Below are the code and all the weights of a small trained network. Each question names an input and a target symbol and asks about switching units off, where a switched-off unit gives its printed mean instead of its output.

import numpy as np


def w(rows, s, z=0):
    codes = np.array(rows[::2]) - 128.0
    scale = np.full(codes.shape[1], s)
    scale[-1] = z or s
    return codes * scale


def f(y):
    return y / 2 * (1 + np.tanh(0.7978845608 * (y + 0.044715 * y**3)))


def softmax(a):
    e = np.exp(a - a.max(-1, keepdims=True))
    return e / e.sum(-1, keepdims=True)


def log_softmax(a):
    a = a - a.max(-1, keepdims=True)
    return a - np.log(np.exp(a).sum(-1, keepdims=True))


def net(x, mask):
    ids = ['βδεηπτφ'.index(c) for c in x.split()]
    T = len(ids)
    res = E[ids] + P[:T]
    r = res
    for j in range(2):
        rows = slice(2 * j, 2 * j + 2)
        q, k, v = (r @ M[0][rows].T for M in (Q, K, V))
        z = softmax(np.where(np.tri(T) > 0, q @ k.T / 2**0.5, -1e9)) @ v
        o = O[0][rows]
        res = res + np.where(mask[j], z, o[:, -1]) @ o[:, :-1]
    y = f(res @ A[0][:, :-1].T + A[0][:, -1])
    res = res + np.where(mask[2:6], y, B[0][:, -1]) @ B[0][:, :-1]
    return log_softmax(res[-1] @ U[:, :-1].T + U[:, -1])


Q, K, V, O, A, B = {}, {}, {}, {}, {}, {}
E = w([
[116,52,90,110,77,182,95,216,147,118,138,174],'β',
[114,138,133,122,148,119,84,162,103,142,173,110],'δ',
[80,90,159,199,89,116,137,180,113,195,109,102],'ε',
[199,134,82,72,120,196,72,41,103,157,119,65],'η',
[138,101,120,60,98,53,8,123,150,132,202,198],'π',
[134,99,150,118,53,159,110,129,66,197,78,173],'τ',
[92,128,187,100,89,168,95,117,176,174,147,120],'φ',
],0.014)
P = w([
[125,169,125,179,50,148,147,81,99,133,124,113],'0',
[144,110,150,85,126,85,101,193,132,180,91,41],'1',
[116,155,153,178,54,133,67,118,80,136,221,154],'2',
[115,105,160,108,170,113,75,136,107,143,71,105],'3',
[219,157,161,130,53,35,215,122,143,42,71,112],'4',
[133,97,82,158,118,131,196,149,168,203,160,97],'5',
[110,172,111,211,76,152,56,149,74,102,120,87],'6',
[94,78,174,118,174,122,80,76,98,93,53,144],'7',
[250,143,185,218,104,58,227,68,83,72,158,180],'8',
[81,72,94,141,161,151,195,63,125,143,86,159],'9',
[93,225,39,140,65,96,71,194,136,131,73,105],'10',
[140,82,88,136,140,114,172,144,150,136,124,112],'11',
[114,132,135,248,82,188,118,67,39,121,190,168],'12',
],0.017)
Q[0] = w([
[51,190,72,95,156,123,17,201,139,162,16,88],'head 1',
[51,162,60,254,52,203,54,70,89,148,237,170],'head 1',
[195,69,191,40,196,63,214,165,153,102,67,93],'head 2',
[24,165,77,81,120,106,51,170,144,134,31,61],'head 2',
],0.011)
K[0] = w([
[68,79,190,161,160,167,16,96,86,56,91,127],'head 1',
[94,84,142,140,234,119,192,47,132,80,109,215],'head 1',
[163,217,117,94,36,136,48,225,141,184,124,76],'head 2',
[134,109,243,145,148,205,9,139,70,24,96,123],'head 2',
],0.012)
V[0] = w([
[108,98,175,184,85,137,150,210,63,169,46,166],'head 1',
[175,117,71,125,182,157,164,121,8,77,164,86],'head 1',
[59,150,154,189,203,120,127,127,107,134,173,59],'head 2',
[138,228,191,142,195,125,110,58,154,134,83,121],'head 2',
],0.011)
O[0] = w([
[187,151,111,113,128,139,152,133,146,235,68,193,254],'head 1',
[220,118,181,120,148,127,122,237,64,95,149,63,111],'head 1',
[88,93,174,90,153,192,249,148,45,93,161,130,45],'head 2',
[186,103,90,164,70,102,201,114,179,156,175,123,36],'head 2',
],0.012,0.0034)
A[0] = w([
[177,251,155,223,28,150,207,95,119,126,152,183,121],'neuron 1',
[5,20,183,113,206,27,142,220,139,190,123,149,2],'neuron 2',
[176,244,136,239,3,61,109,106,100,39,149,135,4],'neuron 3',
[99,32,146,130,227,135,41,143,185,200,28,99,49],'neuron 4',
],0.0067,0.008)
B[0] = w([
[148,99,46,98,192,92,158,166,112,91,188,170,221],'neuron 1',
[196,190,78,166,230,122,124,66,164,216,228,183,145],'neuron 2',
[60,25,147,243,140,230,6,206,182,94,112,88,211],'neuron 3',
[118,127,74,152,95,183,199,164,102,34,167,140,255],'neuron 4',
],0.011,0.0089)
U = w([
[87,87,118,43,246,150,66,188,103,181,58,114,149],'β',
[122,104,82,158,137,62,111,85,115,52,180,141,47],'δ',
[153,111,124,126,174,196,113,174,167,67,126,131,32],'ε',
[42,111,141,120,134,151,94,99,123,149,75,103,139],'η',
[252,193,156,254,138,110,121,126,164,121,120,175,94],'π',
[161,158,148,130,43,86,168,148,62,70,188,87,255],'τ',
[129,206,154,176,46,121,88,148,51,129,63,133,133],'φ',
],0.007,0.008)

Each question gives the input, a string of symbols that net reads in full, and the target symbol t.
The units are the heads (2 rows each of Q, K, V and O) and the neurons (one row each of A and B). Each row of codes is followed by its name. A weight is (code - 128) times the scale printed after its matrix; where a second scale follows, it is the last column's (O, A, B and U).
mask holds one flag per unit, heads first, then neurons. A switched-off unit (its flag False) gives its mean, the last column of its rows in O or B, instead of its output. The means were averaged over made-up inputs and are rounded, as every weight is.
A unit's drop is (log p(t) with every unit on - log p(t) with that unit switched off) / (log p(t) with every unit on - log p(t) with every unit switched off).
The circuit of an input: a set's keep is (log p(t) with only the set's units on - log p(t) with every unit switched off) / (log p(t) with every unit on - log p(t) with every unit switched off). Starting from all 6 units, units are removed one at a time, each time the one whose removal leaves the highest keep (on an exact tie, the one counted first), for as long as the keep stays at least 0.8.
circuit, biggest first: the units of the circuit, biggest drop first
most important unit: the unit with the biggest drop
top k neurons: the k neurons with the biggest drops, biggest first
heads that matter: for each layer, one digit per head in row order, 1 if its drop is at least 0.15 and else 0, layers parted by /
input π τ ε, target η: circuit, biggest first => (head 1; neuron 3; neuron 4)
input δ δ η ε δ τ φ δ β η ε η δ, target ε: circuit, biggest first => (neuron 3; head 1)
input ε φ φ η π φ φ, target ε: circuit, biggest first => (neuron 3; head 1)
input φ τ φ, target δ: circuit, biggest first => (neuron 1; head 1)
input η π δ δ β ε δ φ δ δ η, target δ: most important unit => head 2
input η φ η π β δ η φ η, target τ: circuit, biggest first => (head 2; neuron 3)
input β φ π η δ η π η β ε δ β η, target β: circuit, biggest first => (head 1; head 2; neuron 1)
input η π φ τ, target φ: circuit, biggest first => (neuron 4; neuron 1; neuron 3)
input φ δ β, target δ: circuit, biggest first => (head 1; neuron 1; head 2)
input β δ ε η η β η τ η η φ η, target η: circuit, biggest first => (neuron 1; head 1)
input η η ε τ δ δ β, target π: circuit, biggest first => (head 1; head 2)
input η δ δ δ β φ δ η φ β β, target ε: circuit, biggest first => (neuron 3; head 2; head 1)
input β η τ η φ η φ φ π, target ε: circuit, biggest first => (neuron 3; head 1)
input η φ π π η τ, target φ: top 2 neurons => (neuron 1; neuron 4)
input η β η ε, target π: heads that matter => 00
input η β φ φ δ δ δ, target δ: heads that matter => 11
input β φ ε π β η δ φ ε, target ε: heads that matter => 10
input φ π τ ε β β δ, target β: top 2 neurons => (neuron 1; neuron 4)
input η δ η η η β β π π, target φ: heads that matter => 01
input δ β δ η η τ β β η δ, target τ: heads that matter => 10
input τ η ε η δ ε η ε δ, target β: heads that matter => 11
input η δ φ η φ π, target δ: top 2 neurons => (neuron 4; neuron 3)
input δ β η η β β δ β φ, target φ: heads that matter => 01
input η η φ η β, target ε: top neuron => (neuron 3)
